Below is a small trained network, with its code and all its weights. Each question gives an input and a class and asks what happens when units are switched off, that is, made to give their printed mean instead of their output.

import numpy as np


def w(rows, s, z=0):
    codes = np.array(rows[::2]) - 128.0
    scale = np.full(codes.shape[1], s)
    scale[-1] = z or s
    return codes * scale


def f(y):
    return y / 2 * (1 + np.tanh(0.7978845608 * (y + 0.044715 * y**3)))


def log_softmax(a):
    a = a - a.max(-1, keepdims=True)
    return a - np.log(np.exp(a).sum(-1, keepdims=True))


def net(x, mask):
    res = np.array(x, float).reshape(1, 3) / 4 @ E
    y = f(res @ A[0][:, :-1].T + A[0][:, -1])
    res = res + np.where(mask, y, B[0][:, -1]) @ B[0][:, :-1]
    return log_softmax(res[-1] @ U[:, :-1].T + U[:, -1])


A, B = {}, {}
E = w([
[98,3,128,233,101,133,171],'x0',
[78,81,126,117,156,45,44],'x1',
[1,159,32,137,93,123,162],'x2',
],0.009)
A[0] = w([
[191,113,199,133,153,123,127,65],'neuron 1',
[153,164,151,136,90,218,177,75],'neuron 2',
[115,79,145,109,165,36,47,86],'neuron 3',
[126,212,132,71,144,67,141,49],'neuron 4',
[42,160,53,119,49,155,152,24],'neuron 5',
[182,186,79,41,54,169,94,96],'neuron 6',
[141,175,149,145,124,194,217,107],'neuron 7',
[76,166,62,142,137,144,140,136],'neuron 8',
[103,153,57,144,147,87,183,245],'neuron 9',
[102,82,130,185,127,117,173,42],'neuron 10',
[146,186,106,76,137,131,120,38],'neuron 11',
[104,196,163,54,172,134,58,138],'neuron 12',
[115,1,123,166,70,136,193,137],'neuron 13',
[164,166,121,124,57,147,224,88],'neuron 14',
[195,103,213,124,177,116,118,36],'neuron 15',
[4,105,165,106,128,66,16,68],'neuron 16',
[147,38,146,203,93,151,139,60],'neuron 17',
[199,109,182,130,162,166,130,108],'neuron 18',
[209,85,167,127,134,141,92,254],'neuron 19',
],0.0088,0.0068)
B[0] = w([
[63,148,116,53,35,70,101,165],'neuron 1',
[95,79,195,216,167,27,202,177],'neuron 2',
[84,72,190,173,179,31,204,187],'neuron 3',
[200,62,43,89,92,79,170,174],'neuron 4',
[62,161,135,68,14,84,106,206],'neuron 5',
[195,62,75,111,160,128,190,205],'neuron 6',
[63,97,192,182,206,29,193,193],'neuron 7',
[64,188,110,69,75,157,90,203],'neuron 8',
[75,216,130,86,129,220,50,255],'neuron 9',
[176,93,34,95,63,58,210,160],'neuron 10',
[179,62,54,71,73,71,192,157],'neuron 11',
[181,77,69,117,175,147,179,220],'neuron 12',
[180,71,79,50,160,177,161,250],'neuron 13',
[77,108,215,181,157,41,180,182],'neuron 14',
[79,170,115,78,2,37,138,171],'neuron 15',
[81,78,196,156,162,46,181,212],'neuron 16',
[201,61,50,94,120,134,182,192],'neuron 17',
[78,163,147,62,73,101,71,183],'neuron 18',
[68,204,139,71,113,215,60,242],'neuron 19',
],0.011,0.008)
U = w([
[84,179,114,81,42,93,94,45],'0',
[253,56,28,111,157,123,196,50],'1',
[93,84,228,206,214,40,192,51],'2',
[132,182,139,120,198,194,77,227],'3',
[219,123,124,230,147,129,104,2],'4',
],0.014,0.0097)

Each question gives the input, the list of numbers given to net, and the class t.
The units are the neurons (one row each of A and B). Each row of codes is followed by its name. A weight is (code - 128) times the scale printed after its matrix; where a second scale follows, it is the last column's (A, B and U).
mask holds one flag per neuron, in row order. A switched-off neuron (its flag False) gives its mean, the last column of its row in B, instead of its output. The means were averaged over made-up inputs and are rounded, as every weight is.
A unit's drop is (log p(t) with every unit on - log p(t) with that unit switched off) / (log p(t) with every unit on - log p(t) with every unit switched off).
The circuit of an input: a set's keep is (log p(t) with only the set's units on - log p(t) with every unit switched off) / (log p(t) with every unit on - log p(t) with every unit switched off). Starting from the 12 units with the biggest drops (on a tie, the unit counted first), units are removed one at a time, each time the one whose removal leaves the highest keep (on an exact tie, the one counted first), for as long as the keep stays at least 0.8.
circuit, biggest first: the units of the circuit, biggest drop first
k most important neurons: the k neurons with the biggest drops, biggest first
drop when u is switched off: that unit's drop, to one decimal
input [8,5,-6], class 1: circuit, biggest first -> neuron 17
input [0,6,5], class 2: 3 most important neurons -> neuron 16; neuron 3; neuron 19
input [3,-1,1], class 3: 4 most important neurons -> neuron 6; neuron 12; neuron 4; neuron 11
input [-7,-7,6], class 1: 2 most important neurons -> neuron 6; neuron 4
input [3,-6,-5], class 2: 2 most important neurons -> neuron 2; neuron 7
input [8,7,-8], class 0: 4 most important neurons -> neuron 19; neuron 15; neuron 1; neuron 18
input [2,8,6], class 2: 2 most important neurons -> neuron 16; neuron 3
input [-6,-5,-5], class 1: 4 most important neurons -> neuron 6; neuron 12; neuron 9; neuron 5
input [-3,-1,0], class 3: 2 most important neurons -> neuron 13; neuron 17
input [-6,-8,4], class 2: 2 most important neurons -> neuron 7; neuron 14
input [-7,8,-5], class 2: 2 most important neurons -> neuron 3; neuron 16
input [-5,-6,-6], class 0: 3 most important neurons -> neuron 19; neuron 18; neuron 1
input [-6,-7,1], class 2: 4 most important neurons -> neuron 7; neuron 14; neuron 2; neuron 13
input [-1,6,5], class 2: circuit, biggest first -> neuron 16
input [-6,8,1], class 2: 2 most important neurons -> neuron 16; neuron 3
input [-2,-2,1], class 3: drop when neuron 12 is switched off -> 0.0
input [-3,4,2], class 2: drop when neuron 16 is switched off -> 0.4
input [-1,-1,-3], class 3: drop when neuron 4 is switched off -> 0.1
